In the rows, 128 means zero.
Each row has a class, written as a number after it.
[106 112 184 125  82 124  89 151 136  92 177 144 129 130  63 137  51 129
 172  34  96 149 118  65 132 149 151 136 102 195 109 134 111 103  65  87
 119 162 110 114 135 174 147] | 2
[ 84 127 155 103 126 114 143 139 105 112 125 149  85 106 118 134  70 132
 173 169 107 115  88 142 119 123 150 154  91 162  92 133 112 113 118 107
 120 179  96  95 123 127 128] | 2
[146 125 148 107 140 121  94 144 153 129 152 103 138 144 101 123 102 145
 117  32 121 128 144 107 106 161 132 168 134 130 140 191 154 182 125 133
 125 161 117 124 112 154 140] | 2
[157  91 137 167 114 170 143 112 126 104 126 136 115  98 169 102 133 150
 110 121 121 117 239 131  75 152  65  75 102 130 119 111 133  96  65 137
 102 107 138 143  95  71 125] | 1
[115 145 129 109 150 138 145 111 164  84 109 116 142 114 125 171 104 140
 135 106  93  89 199 131 113 107 133 143 116 164 134 162 138 193 145 112
 151 104 134 156 155 115 140] | 2
[149  96 117 154 105 144  66 149 144 165 158 127 153 173 137 140  91 105
 137  73 127 141  52  84 115 132 128 121 128  55 133 132 153  64 129 100
 130  87 141 103 128 144 117] | 2
[ 97 163 119 125  96 132  86 109 189 128 146 131 144 146  84 154 102 144
 136 102 104 156  93 132 159 139 135 112 122  85 132  91  80 118 150 130
 159 196 104 135 118 151 114] | 4
[135 133 157 115 170 137 122 106 132 117 161 104 122 189  97 104  58 116
 145 104 140 107 163 124 108 128  88 165 114 219 131 123 124 166 117  79
  84 176  86 102 102 166 201] | 2
[122  95 129 115  62 117  83 159 155 125 154 148 169 132 114 170 108 130
 148 132 125 102  99 128 112 124 136 105 130 102 143  98  64  71 147 122
 160 110 112 139  73 113  94] | 0
[123  94 134 171  97 146  71 147 118 124 154 166 136 173 138 149 117 149
 115  70 110 204 128  71 180 228  99  94 152 119  92  91 102  85  66 101
 169 179 114 145 103 133 128] | 1
[113 139 169 156 133 156 119 107 169  79 110 163 181  83  70 137  91 155
 159 120  73 161 151  71 143 115  90 144 120 114 106 150 128  75  59 102
 144 122 124 125 150 208 100] | 3
[ 51 196 106 117 115  98 135 129 157 108 159 141 151 138 101 130 100 170
 108  94 106 140 170 152 115 168 133 117  93 141  93 151  70 139 132 136
 151 213  71 116  38  85 152] | 4
[120 128 115 109  77 179 191 172 139 207 154 154 143 121  70 189  95 133
 104  69 154 121 181 133 137 183 145  86  73 128  89 135  96  97  77 147
 133 212  82 132   4  83 107] | 3
[148 147 158  90 155 161 109 104 164 132 154  86 139 132 110 118 107 120
 126 137  91 128 171 128 137 134 110 152 125 153 130 101 118 169 181 124
  92 136 142  78 123 186 119] | 0
[173  97 160 118  85 148 139 109 110 128 114 169 108 145  93 173  80 115
 148 120 141 133 106  89 172 170 139  91 148 166 125 125  79  87  92 112
 139 155 103 138 108 163 121] | 3
[132  82 133 134  89 181 121  78 131 146 127 166 101 106 171 147 128  93
 114 139 133  94 179 163 134 112 141 117 118 106 109  99 149  93 117 136
 111 142 117 133  78 113 130] | 7
[ 50 118 111 150 122 105 124 160 167 154 174 165 154 109 112 141 165 127
  71  88  91 169  77 164 166 173  91 158  82  41 106  71 148  77 127 104
 155 171 147 163 167 144  56] | 5
[ 98 127 109 127 124 124 149 132 198 121 130 165 177 118 146 127 137 153
 117  55  75 117 124 118 139 127 128 120  60  89 115 159 153 121 122 135
 156 136 116 187 154 135 153] | 3
[129 118 145 126  93 179  99 112 159 129 132 163 152 100 134 156  87 134
 135  99 134 131 112 108 132 136 127 144 115 102  89 134 135  98  78 112
 168 140 120 168 118 198 152] | 7
[153 153 146  88 145  95  99 131 115  85 117 153 101 146 100  88  96 148
 128 118  91 169 111 121 103 168 151 114 103 144 129 177 116 156 116 117
 138 155 113 127 131 160 132] | 8
[160 124 117 124  75 119 201 119 152 137 153 162 134 104 172 128 107 174
 145  67 144 167 205  67 106 152 118 111  81 102  96 133 142 169  77 110
 136 123 109 160  79 150 138] | 1
[110 125 142  97 103 126 100 174 138 104 175 118 132 145  67 119 113 155
 159  98 129 105 111  81 131 146 144 105 148 143 104 134  52  61 105 113
 145 181 125 117 105 157 156] | 3
[149  85 114  68 162 122 132 154 135 164 139 113 147 143 150 162 130 157
 133 112 112 120  96 148 142 121  90 142 115 141 109  65  60 137 133 123
 121 211 142 104 109 130 134] | 0
[144  90 149 123  78 146 104 139 141 141 136 143 140 137  89 154  90 177
 120  51 107 150 152  77 147 185 158  78  94 120  85 113 130 130  76 112
 160 133 116 149  84 105 152] | 7
[150 151  91 119 146 136 145 134 101 163 107 125 136 120 133 125 143 126
  94 145 146 166 156 169 121 149 126 127  80 132 121 113 134 155 108 155
 126 128 149 114 114  99 119] | 8
[101  92 100 101 132 100 151 150 160  75 156 132 141 166  88 156 116 146
 135  92 106 156 111  93 100 113 108 101 124 103  91 136 124  85 118 118
 134 197 111 120 102 150 134] | 3
[116 159 134 107 156 122 166 105 123 111  90 143 136 133 103 101 122 123
 142 197 131 141 134 175 106 105 143  95 119 124 139 118 133 119 159 157
 144 154 118 103 130 135 111] | 8
[139 153 101 117 140 155 165  95 170 114 131 112 143  94 113 124 155 129
 110 134 155 122 244 128  99 137  81 116  92 138 135 124 122 104 145 113
 113 145 148 141 110 100 130] | 1
[123 165 109 108  99 126 126 154 161 111 139 132 146 138 131 164 143 181
 105  76  78 139 157 106 124 118 137 163  79  77 116 199  53 122 138 110
 160 172 112 146 140 159  95] | 6
[138  94 174 111 196 105 129 132 103  98 121 143 114 162 115  87 120 111
 157 136  95 145  79 114 139  85  94 129 117 160 118 102 163 127 105 100
 111 167 141 101 167 157 159] | 7
[107 116 149 108 153 139 134 102 147 117 158 153 143 104 102 142 145  96
 101  94 109 142 168 145 145 142 128 116 138 135 133 119 129 142 141 134
 126 196 130 119 119 162 114] | 8
[131 114 115 156  72 153 200 144 101 186 142 108 103 146 126 163 159 159
 101 126 174 115 152 116 132 115 127 101 141 100 108 122  55  71 168 172
 111 152 146  99  85  63 118] | 4
[107 138 121 137 158 150 144 103 118 131 105 113 109  94 123 158 123 154
 108 208  91 136 163 155 106 140 111 104 121  71 106 123 128 145 163 136
 121 131 131  88 115 113  82] | 4
[151 130  79 173  65 190 154  97 121 161 130 181 132 104 171 157 108 134
 120 106 162 146 217 114  99 164 126 133  71 160 117 102 166  99  93 127
  93 103  82 170  69 104 155] | 3
[104 144  91 114 101  95 174 140 125 144 131 138 144  97 140 114 159 189
 116 117 154 145 173 126 123 127 124 166 112 115  88 103  98 130  90 139
 152 131 149 153  95 144 129] | 5
[154 127  91 143 142 165  80 136 130 145 148 105 155 128 119 138 115 151
 129 101 127 106 137 160 100 149 160  89 170 117 143  95 122 172 132 153
 129  89 133 112 113  68 158] | 8
[117 106 127 144  79 134 132 130 173 143 175 161 149 171 121 138 131 121
 108  35 153 124 145  89 116 124 122  98  89  45 141 125 162 102 133 107
 167 151 109 146  87 103 102] | 3
[106 139 132 108 130 123 162 143 161 113 125 142 132 105  78 114 117 145
 151 132 107 126 146 112  94 145 133  84 108 128 123 166 165 114 131 156
 118 132 122 134 107 139 120] | 3
[123 138 138 105 137 114 123 112 138 129 146 145 157 139 104 178 109 131
 130  88 110 120 196 111 136 146 104  97 123 186 143 124  82 212 126  86
 131 158 118 130  59 112 148] | 5
[123 146  90 141 107 172 111  89 180 130 112 162 145 107 129 154 105 162
 111  99  85 157 166 171 137 143 122 162 114 147 116  74 163 184 123 164
 142 101 124 169 116 117 109] | 0
[130 126 147 114  98 132 103 106 114 129 136 122 141 109 122 145 136 171
 137 163 112 103 144 119 127 123 133  85 136 133 125  74  53 129 147 134
 146 104 133  94 107 139 100] | 6
[158  90 154 125 112 131 146 155 154 110 145 130 151 157 132 109 143 144
  94  69  97 130 167 109 101 131  91 121  89  89 134 159 127 101 124 134
 129 114 115 164 113 132 105] | 6
[166 124  92 149  84 170 112 107 123 131 139 130 115  86 122 129 109 162
 126 118 127 137 117 150  97 133 153 133 138  97  92  91 158 107 125 149
 110  60 152 107 136  96 128] | 7
[143 115 125 147  82  90  87 118 135  92 101 154 131 114 156 128 120 181
 138  66  93 157 163 145  98 154 144 136 108 126 149 141 151 152 104 151
 120  85 117 147 126  56 114] | 4
[172 149 159 134 157 161 151 123 140 117 111 104 149 122  84 134  96 126
 119  95  85 147 182 131 138 132 135 106 119 141 136 181 131 222 112 161
 116 111 131  98 127 100 133] | 8
[ 77 145 150 142 142 119 116 183 151 170 122 124 142 155 150 125 155 145
 114  72 108 139 160 187 195 163  86 194 104 155 118 170  76 147  88 183
 109 252 104 123  70  46 149] | 4
[167 115 127 109 140 156 141 169  89 160 155  47 125 136 112 151 117 170
 140 138 143 140 165 134  89 118 131 116 129 168 108  77  78 159  98 151
  64 153 152  48 126 150 146] | 8
[149 104 112 118 162 144 167 137 141 200 116 127 165 142 147 170 174  97
 112 126  89 106 170 162 171  77  93 106  91  81 135 124 128 187 152 159
 103 143 146  83  68  58  94] | 3
[ 81 154 147 147 114 153 132 117 142 130 103 157 119  60  97 206  69 188
 119  86  79 127 206 155 165 195 132 154 100 175  80 173  92 227  41 116
 143 155 107 132  82  51 117] | 5
[134 106  58 147  83 147 158 117 125 131 138 141  99 154 146 140 129 151
  96  78 140 152 148 101 107 119 128  96  73  98  86 126 107  72  96 129
 128 136 134 126  97  63 138] | 6
[ 96 122 157  94 123 117 138 110 174 106 125 120 142  98 124 191  85 169
 108  95 110 162 146 100 127 131 116 153  87 185  67 124 113 164  76 128
 118 150 106 114  58 145 129] | 8
[ 59 149 132 140  97 113 140 120 156 108 132 171 136 134 121 185  88 130
 147 137 144 129 104 123 106 152 133  91  99 159 116 149 138  66 125 100
 144 161 103 145 138 148 139] | 7
[113 104 129 143 117 114 100 165 130 125 153 162 140 110 131 133 118 166
 119   9  69 162 186  92  81 136 123 125  84 120 115 161 170 180  25 111
 116 117 145 146  98 133 115] | 5
[ 77 201 116 114 168 121 108 112 165  81 113 145 177 127 115 147  84 156
 145 169  99 148 175 132  96 112 111 206 129 150 115 167 139 161 133  93
 161 111 105 118 110 198 109] | 0
[102 116 118  86 115 112 161 140 143 117 125 120 124 100 150 189 107 158
 129  91 145  90 151 160 142 143 143 182 115 118  87 182  74 167 117 122
 173 199 118 128 116  82 138] | 2
[120 133 106 130 113 144  61 166 141 161 141 143 114 103  93 116 153 120
 113 111  87 103 153 185 136 180 145 129 112 104 140 209 119 174 125 194
  98 172 110 123  52  54 127] | 3
[143 131 150 120 141 143 158 106 177  85 145  77 176 112 102 128 131 156
  81  90 118 131 191 107 142 110 135 158 138  70 107 132 113 166 142 129
 166 112 126 130 141 159 125] | 8
[ 84 130 138  84  81  98 136 145 184 131 149 136 171 164 120 127 142 160
 128 119  89 146 134 134 154 132 111 109  84  82  94 139  45  84 142 149
 156 197 109 120  81 184 102] | 6
[101 146 116 112 133 122 147 127 125 116 121 139 134 121 127 155 110 131
 141 171 131 137  93  56 103 108 133  86  72 116 112 143 110  92 120  85
 168 115 128 142 150 197 126] | 6
[135 128 132 170  64 154 133 102 147 109 157 177 105 120 102  58 111 163
 132  84 126 124 218  62  71 125 151  86 149 117 140 134 166 114 125 158
 126  71 108 158  38 107 127] | 0
[137 134 112 122 101 130 134 120 141 123 149 150 132 136  89 112 115 185
 140 115 109 134 132 132 109 128 125 153 118 134 103 109 111 104 147 130
 103 135 100 112 102 133 138] | 3
[108 116 146  99 157  97 110 136 146 103 119 147 146 153 121 151 102 202
 123  74  74 137 119 110 134 136 111 158  92 140  71 147 104  91  98  65
 139 167 120 105 120 105 143] | 7
[127 150 108 105 151 169 124 106 139 130 144 138 156 157 102 153  79 157
 107  97 125 151 172 147 107 197  82 117  88 180  73 131 104  99 122  85
 117 207 112 102  87 121 191] | 7
[172 136 115 151  74 173 140 103 113 183 141 159 127 116 131 135  67 138
 153  88 165 142 119 110 102 150 141 114 112 145 126  96 145 145  97 115
 109  71 130 131 106 134 154] | 5
[183 117 109 146  80 208 142  96 139 148 149 166 130  80 120 113 116 126
 116  63 147 123 206 154 106 155 141 146 134 131 119 126 171 105  96 153
 100 107 132 172 117 146 157] | 7
[132  95 133 109  96 174 151 158 170 153 166 100 100 146  69 136  90 161
 136 128  96 124 178 148 145 153 121 115 131 110  89  89  98 160 107 151
 112 148 137 127 101 155 109] | 0
[140  84 132 131  99 137 116 149 147 128 117 165 130 100 191 113 119 179
 131  62  82 120 170 139 125 156  98 144  79 150  76 128 150 128  34 151
 107  73 139 152  79  56 140] | 3
[138 137 131 104 107 143 155 104 201 132 148 108 150 143 135 124 117 132
 108 100 121 154 204  97 147 130  78 160  91  69  93 124 133 140 143 113
 143 134 138 138  84 178 108] | 2
[137 112 124 115 165 137 102 108 164 119 151 142 175 177 117  93 107 139
 106  49 108 134 140 126 115 119  84 160  90 127 116 128 159 159  91  95
 148 112 122 149 130 173 164] | 6
[125 154 131  82 164 157 140 123 197 122 133  89 126 152  84 192 117 135
 124 105  93 110 163 124 155 116 135 114 136 110 124 146  98 143 165 104
 130 220 130 120 140 159 123] | 7
[ 88 120 165 148  82  95 103 141 155  99 157 144 153  81 127  93 113 163
 137 106  85 152  97  78 110 149 131 126  81 118 112 126 120  76 111 137
 113 114  96 161 123 177 147] | 4
[161  93 111 158  54 120 141 169 110 135 134 143 129 138 113 155 129 157
 149  93 118 121 169 114 111 143 151  64 102  98 147 140  98  91  83 135
 117  95 133 130 135  79  97] | 3
[103 129 129 115 132 116 144 134 127  97 147 140 114  99 175 103 100 180
 118  75  94 129 150 136  88 152  99 168  87 142  61 157 136 144  98 127
 126 137 137 107 112  96 148] | 2
[111 185 123 144 117 141  63 102 101 137 127 154 141 124 106 140  81 127
 134  94 137 140 151 147  96 158 167 137 118 239 151 150 159 221  81 160
 124 100  86 111  78 132 148] | 6
[ 78 149 170 126 138 140 135 129 156 128 123 159 147  79 146  98 119 140
 155 164  89 104 124 157 130 111 117 124  97 116  95 108 159 107 110 139
 137 117 134 127 129 143 121] | 7
[145 138  84 145 153 150  85 117 159 123 147 124 173 128 118 138 103 183
 113  53  76 139 123 105 109 134 149 141 130 106 134  84 151 146 125  99
 150  76 142 141 191 157 130] | 0
[103  65 146 151  75 164 103 118 164 160 130 147 126  55 184 159 111 163
 143 109  81 116 174 149  99 142 111 123  88 116  89 117 169 127  75 160
  68  45 158 132 101 109 117] | 4
[182 122 137 155 114 174 125  60 177 150 113 180 159 106 163 104 118 139
 113  80 128 132 175 111 114 130 105 158 153 104 162 106 217 164 159 149
 137  26 130 174  94 132 102] | 0
[166 124 137 176  52 203 161 143 134 163 147 113 170 100 114 140 118 153
 116  79 125 151 234  91 103 134 127 100  75 123  99 148 146 171 107 175
 110  60 131 120  71  82 145] | 1
[127 117 145  73 115 160 117 119 192 138 117 126 123 136 153 134 126  99
 126 108 125 135 148 170 129 111 118 175  86  87 104 171 149 113 128 144
 122 188 137 114 106 166 102] | 1
[123 169 135 161 108 152 141 127 157 121 150 109 154 151  39 121  88 158
 135 122 105 105 164  96 103 162 158  36 148 117 156 181 101 147 165 155
 137 102  81 125  97 119 138] | 6
